Below are the code and all the weights of a small trained network. Each question names an input and a target symbol and asks about switching units off, where a switched-off unit gives its printed mean instead of its output.

import numpy as np


def w(rows, s, z=0):
    codes = np.array(rows[::2]) - 128.0
    scale = np.full(codes.shape[1], s)
    scale[-1] = z or s
    return codes * scale


def norm(h):
    return h / np.sqrt((h * h).mean(-1, keepdims=True) + 1e-5)


def f(y):
    return y / 2 * (1 + np.tanh(0.7978845608 * (y + 0.044715 * y**3)))


def softmax(a):
    e = np.exp(a - a.max(-1, keepdims=True))
    return e / e.sum(-1, keepdims=True)


def log_softmax(a):
    a = a - a.max(-1, keepdims=True)
    return a - np.log(np.exp(a).sum(-1, keepdims=True))


def net(x, mask):
    ids = ['ΣΦαβγθλμπ'.index(c) for c in x.split()]
    T = len(ids)
    res = E[ids] + P[:T]
    u = 0
    for l in range(2):
        r = norm(res)
        for j in range(2):
            rows = slice(2 * j, 2 * j + 2)
            q, k, v = (r @ M[l][rows].T for M in (Q, K, V))
            z = softmax(np.where(np.tri(T) > 0, q @ k.T / 2**0.5, -1e9)) @ v
            o = O[l][rows]
            res = res + np.where(mask[u + j], z, o[:, -1]) @ o[:, :-1]
        u += 2
        y = f(norm(res) @ A[l][:, :-1].T + A[l][:, -1])
        res = res + np.where(mask[u : u + 8], y, B[l][:, -1]) @ B[l][:, :-1]
        u += 8
    return log_softmax(norm(res)[-1] @ U[:, :-1].T + U[:, -1])


Q, K, V, O, A, B = {}, {}, {}, {}, {}, {}
E = w([
[99,77,197,58,143,126,113,98],'Σ',
[4,191,82,126,167,64,130,84],'Φ',
[97,79,214,119,113,129,116,76],'α',
[152,155,203,103,115,75,202,76],'β',
[159,86,76,137,138,153,131,108],'γ',
[110,133,123,145,105,189,55,108],'θ',
[129,104,191,106,217,139,120,132],'λ',
[185,223,118,123,47,103,183,69],'μ',
[194,168,82,78,124,93,140,148],'π',
],0.017)
P = w([
[156,25,75,136,129,97,188,176],'0',
[213,53,55,168,152,36,71,100],'1',
[172,70,57,145,87,79,106,108],'2',
[160,61,69,119,100,77,114,102],'3',
[60,88,102,119,61,152,214,226],'4',
[91,148,83,134,116,185,144,125],'5',
[101,165,81,137,107,200,162,125],'6',
[210,105,92,121,169,145,103,25],'7',
[129,171,87,103,146,217,134,69],'8',
[111,170,96,99,195,224,122,75],'9',
[59,178,111,101,146,252,205,169],'10',
[107,170,119,100,196,250,147,88],'11',
],0.012)
Q[0] = w([
[136,123,112,50,121,167,155,110],'L0H0',
[135,101,129,149,99,119,159,139],'L0H0',
[212,107,122,131,136,5,6,70],'L0H1',
[146,147,129,141,179,131,104,47],'L0H1',
],0.011)
K[0] = w([
[96,145,111,145,140,108,143,63],'L0H0',
[151,102,114,146,149,98,119,154],'L0H0',
[12,129,123,194,145,92,171,254],'L0H1',
[35,138,95,67,55,199,203,159],'L0H1',
],0.0093)
V[0] = w([
[29,126,58,171,171,67,173,105],'L0H0',
[82,162,133,75,112,144,73,138],'L0H0',
[115,149,122,2,151,74,147,147],'L0H1',
[87,113,202,164,113,143,157,61],'L0H1',
],0.011)
O[0] = w([
[45,106,131,8,107,133,178,78,253],'L0H0',
[118,44,94,102,94,217,161,103,78],'L0H0',
[120,140,167,67,91,124,46,140,166],'L0H1',
[82,124,162,196,100,106,111,108,89],'L0H1',
],0.011,0.0075)
A[0] = w([
[167,195,139,154,99,74,170,122,148],'L0N0',
[128,137,137,51,125,138,78,123,33],'L0N1',
[149,226,190,176,117,71,149,102,44],'L0N2',
[198,143,80,107,224,140,140,140,5],'L0N3',
[83,113,194,86,111,78,128,192,223],'L0N4',
[171,105,153,209,213,113,83,226,165],'L0N5',
[113,2,198,134,177,140,133,170,97],'L0N6',
[113,233,140,153,95,68,138,126,118],'L0N7',
],0.0073,0.0023)
B[0] = w([
[69,92,133,220,1,174,24,123,151],'L0N0',
[168,79,99,95,80,209,216,146,227],'L0N1',
[70,82,109,67,205,212,201,155,140],'L0N2',
[99,114,154,156,133,185,133,140,196],'L0N3',
[162,189,61,153,95,135,113,165,253],'L0N4',
[105,100,187,96,10,141,154,81,197],'L0N5',
[97,108,72,172,123,202,87,90,186],'L0N6',
[205,116,60,131,173,140,90,124,160],'L0N7',
],0.007,0.0033)
Q[1] = w([
[115,149,144,116,117,199,184,143],'L1H0',
[147,165,97,159,147,99,122,178],'L1H0',
[158,132,128,142,72,81,153,138],'L1H1',
[211,120,130,108,147,52,94,2],'L1H1',
],0.012)
K[1] = w([
[151,142,127,124,134,119,116,2],'L1H0',
[196,67,152,171,154,138,86,148],'L1H0',
[77,118,95,140,206,59,65,149],'L1H1',
[26,99,100,113,81,132,176,224],'L1H1',
],0.0099)
V[1] = w([
[206,27,142,184,89,216,76,200],'L1H0',
[68,59,53,76,151,137,65,110],'L1H0',
[166,255,157,144,70,173,123,41],'L1H1',
[108,138,222,142,213,159,113,197],'L1H1',
],0.0081)
O[1] = w([
[125,112,61,97,145,89,54,101,2],'L1H0',
[125,97,104,225,143,207,83,161,212],'L1H0',
[171,148,118,118,77,97,135,37,107],'L1H1',
[9,152,97,98,156,91,138,82,66],'L1H1',
],0.012,0.0083)
A[1] = w([
[208,102,114,146,146,194,177,108,242],'L1N0',
[93,74,181,150,94,146,162,121,80],'L1N1',
[154,227,152,181,200,193,139,144,150],'L1N2',
[103,162,23,2,183,111,72,123,168],'L1N3',
[113,228,50,165,165,92,65,132,254],'L1N4',
[170,114,130,146,164,95,32,157,83],'L1N5',
[166,117,158,232,120,169,142,192,126],'L1N6',
[191,194,89,178,190,168,65,187,87],'L1N7',
],0.0099,0.0038)
B[1] = w([
[14,201,27,130,241,158,210,71,249],'L1N0',
[232,31,106,169,116,85,139,87,175],'L1N1',
[166,103,219,101,141,177,138,70,198],'L1N2',
[14,165,107,76,139,195,116,94,189],'L1N3',
[36,2,239,97,111,102,174,2,167],'L1N4',
[199,178,88,166,44,203,216,141,151],'L1N5',
[117,137,151,123,123,11,23,59,199],'L1N6',
[88,226,191,180,174,151,194,203,159],'L1N7',
],0.0073,0.011)
U = w([
[97,146,112,207,93,211,44,141,103],'Σ',
[114,31,130,118,94,181,154,142,2],'Φ',
[103,48,142,212,108,84,111,102,168],'α',
[127,170,220,106,96,63,142,102,154],'β',
[97,159,170,164,223,125,145,183,154],'γ',
[97,80,28,191,191,99,151,120,136],'θ',
[7,91,144,75,148,116,120,107,156],'λ',
[186,197,83,140,89,121,122,84,126],'μ',
[142,188,84,52,157,181,90,175,118],'π',
],0.012,0.0051)

Each question gives the input, a string of symbols that net reads in full, and the target symbol t.
The units are the heads (2 rows each of Q, K, V and O) and the neurons (one row each of A and B). Each row of codes is followed by its name. A weight is (code - 128) times the scale printed after its matrix; where a second scale follows, it is the last column's (O, A, B and U).
mask holds one flag per unit, layer by layer, with each layer's heads first. A switched-off unit (its flag False) gives its mean, the last column of its rows in O or B, instead of its output. The means were averaged over made-up inputs and are rounded, as every weight is.
A unit's drop is (log p(t) with every unit on - log p(t) with that unit switched off) / (log p(t) with every unit on - log p(t) with every unit switched off).
The circuit of an input: a set's keep is (log p(t) with only the set's units on - log p(t) with every unit switched off) / (log p(t) with every unit on - log p(t) with every unit switched off). Starting from the 12 units with the biggest drops (on a tie, the unit counted first), units are removed one at a time, each time the one whose removal leaves the highest keep (on an exact tie, the one counted first), for as long as the keep stays at least 0.8.
circuit, biggest first: the units of the circuit, biggest drop first
unit that matters most: the unit with the biggest drop
k most important neurons: the k neurons with the biggest drops, biggest first
top k neurons in layer l: the k neurons of layer l with the biggest drops, biggest first
input γ λ Σ Σ, target γ: unit that matters most => L1H1
input γ μ γ, target γ: circuit, biggest first => (L0H0 L1N7)
input α λ λ Σ, target α: circuit, biggest first => (L0H1 L1N0 L1N3)
input γ Φ Σ Φ γ λ λ Φ Φ θ β, target Φ: circuit, biggest first => (L0H0 L1N1 L1H0)
input λ β π, target λ: circuit, biggest first => (L0H0 L1N4 L1H1)
input λ λ λ λ λ λ β π, target λ: 2 most important neurons => (L1N4 L1N3)
input μ γ γ θ λ λ λ θ λ γ λ, target θ: circuit, biggest first => (L0H1 L0H0 L1H0)
input π γ α π α λ μ λ, target α: circuit, biggest first => (L0H1 L0N5 L0H0)
input α λ λ λ, target α: 2 most important neurons => (L1N0 L0N5)
input λ π β λ γ, target π: circuit, biggest first => (L0H1 L1H0 L0H0)
input γ λ λ λ λ β γ θ, target λ: 2 most important neurons => (L1N4 L1N3)
input γ γ θ Φ Φ α γ Σ, target Φ: 2 most important neurons => (L1N1 L1N3)
input γ Φ γ λ β Φ, target γ: circuit, biggest first => (L1H0 L1H1)
input λ Σ λ π λ, target Σ: unit that matters most => L0N5
input β λ λ, target β: circuit, biggest first => (L0H0 L1H0 L0N5)
input θ γ γ μ μ π, target γ: circuit, biggest first => (L1N7 L0H0)
input Σ λ λ θ λ λ λ λ π μ, target λ: circuit, biggest first => (L0H0 L1N4 L1H1)
input π Φ γ Φ, target π: 2 most important neurons => (L1N4 L0N4)
input Φ β Φ λ, target Φ: 3 most important neurons => (L1N1 L1N3 L1N7)
input Φ Σ Φ, target Φ: most important neuron => (L1N0)
input β β λ β π, target β: top 2 neurons in layer 1 => (L1N4 L1N0)
input λ λ λ λ λ π Φ λ α α, target α: 2 most important neurons => (L1N1 L1N3)
